Below are the code and all the weights of a small trained network. Each question names an input and a target symbol and asks about switching units off, where a switched-off unit gives its printed mean instead of its output.

import numpy as np


def w(rows, s, z=0):
    codes = np.array(rows[::2]) - 128.0
    scale = np.full(codes.shape[1], s)
    scale[-1] = z or s
    return codes * scale


def norm(h):
    return h / np.sqrt((h * h).mean(-1, keepdims=True) + 1e-5)


def f(y):
    return np.maximum(y, 0)


def softmax(a):
    e = np.exp(a - a.max(-1, keepdims=True))
    return e / e.sum(-1, keepdims=True)


def log_softmax(a):
    a = a - a.max(-1, keepdims=True)
    return a - np.log(np.exp(a).sum(-1, keepdims=True))


def net(x, mask):
    ids = ['ΓΛΞΠΦΨαδεζηω'.index(c) for c in x.split()]
    T = len(ids)
    res = E[ids] + P[:T]
    r = norm(res)
    for j in range(3):
        rows = slice(3 * j, 3 * j + 3)
        q, k, v = (r @ M[0][rows].T for M in (Q, K, V))
        z = softmax(np.where(np.tri(T) > 0, q @ k.T / 3**0.5, -1e9)) @ v
        o = O[0][rows]
        res = res + np.where(mask[j], z, o[:, -1]) @ o[:, :-1]
    y = f(norm(res) @ A[0][:, :-1].T + A[0][:, -1])
    res = res + np.where(mask[3:7], y, B[0][:, -1]) @ B[0][:, :-1]
    return log_softmax(norm(res)[-1] @ U[:, :-1].T + U[:, -1])


Q, K, V, O, A, B = {}, {}, {}, {}, {}, {}
E = w([
[98,149,116],'Γ',
[156,133,129],'Λ',
[71,124,130],'Ξ',
[155,126,128],'Π',
[83,37,254],'Φ',
[100,130,110],'Ψ',
[159,157,149],'α',
[134,74,193],'δ',
[156,140,130],'ε',
[86,129,119],'ζ',
[56,156,126],'η',
[158,135,146],'ω',
],0.0054)
P = w([
[196,89,66],'0',
[21,248,242],'1',
[27,247,243],'2',
[22,227,225],'3',
[141,184,223],'4',
[119,175,234],'5',
[121,179,219],'6',
[114,170,221],'7',
],0.0014)
Q[0] = w([
[155,9,140],'head 0',
[97,123,48],'head 0',
[254,120,181],'head 0',
[199,68,123],'head 1',
[82,208,113],'head 1',
[188,117,108],'head 1',
[233,108,143],'head 2',
[123,117,115],'head 2',
[127,82,100],'head 2',
],0.017)
K[0] = w([
[46,117,192],'head 0',
[80,153,86],'head 0',
[161,130,250],'head 0',
[119,148,193],'head 1',
[147,129,52],'head 1',
[108,160,155],'head 1',
[198,146,194],'head 2',
[118,124,140],'head 2',
[109,138,180],'head 2',
],0.02)
V[0] = w([
[118,28,79],'head 0',
[150,245,108],'head 0',
[144,104,105],'head 0',
[156,41,151],'head 1',
[66,100,144],'head 1',
[106,61,153],'head 1',
[106,151,178],'head 2',
[147,109,75],'head 2',
[118,153,168],'head 2',
],0.012)
O[0] = w([
[24,186,123,3],'head 0',
[254,96,55,222],'head 0',
[100,134,102,91],'head 0',
[98,2,97,52],'head 1',
[191,79,177,158],'head 1',
[155,33,135,102],'head 1',
[194,101,104,202],'head 2',
[82,152,153,64],'head 2',
[187,96,113,184],'head 2',
],0.0097,0.0035)
A[0] = w([
[44,105,63,198],'neuron 0',
[14,152,142,95],'neuron 1',
[109,95,3,2],'neuron 2',
[50,211,135,66],'neuron 3',
],0.013,0.0026)
B[0] = w([
[149,196,234,225],'neuron 0',
[250,50,188,245],'neuron 1',
[29,34,69,215],'neuron 2',
[43,173,4,253],'neuron 3',
],0.015,0.0039)
U = w([
[173,102,128,98],'Γ',
[99,93,108,145],'Λ',
[191,201,157,70],'Ξ',
[97,108,124,199],'Π',
[137,68,252,37],'Φ',
[150,101,18,2],'Ψ',
[107,208,49,204],'α',
[102,181,152,181],'δ',
[112,88,95,216],'ε',
[85,63,183,197],'ζ',
[104,190,223,163],'η',
[143,63,106,37],'ω',
],0.017,0.0028)

Each question gives the input, a string of symbols that net reads in full, and the target symbol t.
The units are the heads (3 rows each of Q, K, V and O) and the neurons (one row each of A and B). Each row of codes is followed by its name. A weight is (code - 128) times the scale printed after its matrix; where a second scale follows, it is the last column's (O, A, B and U).
mask holds one flag per unit, heads first, then neurons. A switched-off unit (its flag False) gives its mean, the last column of its rows in O or B, instead of its output. The means were averaged over made-up inputs and are rounded, as every weight is.
A unit's drop is (log p(t) with every unit on - log p(t) with that unit switched off) / (log p(t) with every unit on - log p(t) with every unit switched off).
The circuit of an input: a set's keep is (log p(t) with only the set's units on - log p(t) with every unit switched off) / (log p(t) with every unit on - log p(t) with every unit switched off). Starting from all 7 units, units are removed one at a time, each time the one whose removal leaves the highest keep (on an exact tie, the one counted first), for as long as the keep stays at least 0.8.
units of the circuit, in order: the units of the circuit, biggest drop first
most important unit: the unit with the biggest drop
top k neurons: the k neurons with the biggest drops, biggest first
heads that matter: for each layer, one digit per head in row order, 1 if its drop is at least 0.15 and else 0, layers parted by /
drop of u: that unit's drop, to one decimal
input Π η Ξ Ξ, target ζ: top neuron	[neuron 2]
input η Φ α Φ δ δ δ Ξ, target Ξ: heads that matter	010
input Π Φ δ ζ Ξ ζ Γ, target ζ: top 2 neurons	[neuron 2; neuron 0]
input Ξ Γ Γ ζ α α α Ψ, target Φ: heads that matter	110
input Π Π ζ Γ, target ζ: heads that matter	110
input α η Π, target Ψ: units of the circuit, in order	[head 0; head 1; neuron 2]
input ε Ξ ε, target α: heads that matter	001
input η ε α Γ Ψ η, target Ξ: top 3 neurons	[neuron 3; neuron 1; neuron 0]
input δ δ Γ α, target Φ: units of the circuit, in order	[head 0; neuron 1]
input Ξ ζ Γ Γ, target Φ: units of the circuit, in order	[neuron 1; head 0]
input α Ξ Ξ α, target Ψ: units of the circuit, in order	[head 0; head 1; neuron 0]
input Γ Λ Π, target Ξ: heads that matter	111
input ζ Γ Γ η Ξ, target η: heads that matter	101
input Γ α ε Φ Ξ, target α: top neuron	[neuron 3]
input α ζ ω, target Ψ: top 3 neurons	[neuron 0; neuron 1; neuron 2]
input Π ζ ε Ψ, target ζ: top 3 neurons	[neuron 2; neuron 0; neuron 1]
input ω Π ε, target ζ: heads that matter	010
input δ Ξ η Γ Γ δ δ, target ζ: units of the circuit, in order	[head 0; head 1]
input η Γ α Γ, target Ξ: top 3 neurons	[neuron 3; neuron 1; neuron 0]
input Γ Φ ω ω, target Ξ: most important unit	head 0
input ζ δ Γ, target η: top 3 neurons	[neuron 1; neuron 0; neuron 3]
input Γ α Λ, target Ξ: units of the circuit, in order	[head 0; head 1; head 2]
input ζ ζ Γ ζ Φ ζ Γ, target η: heads that matter	101
input ζ Ξ ζ η, target η: top 3 neurons	[neuron 1; neuron 0; neuron 3]
input α Γ Γ Γ δ, target Φ: drop of head 0	0.7
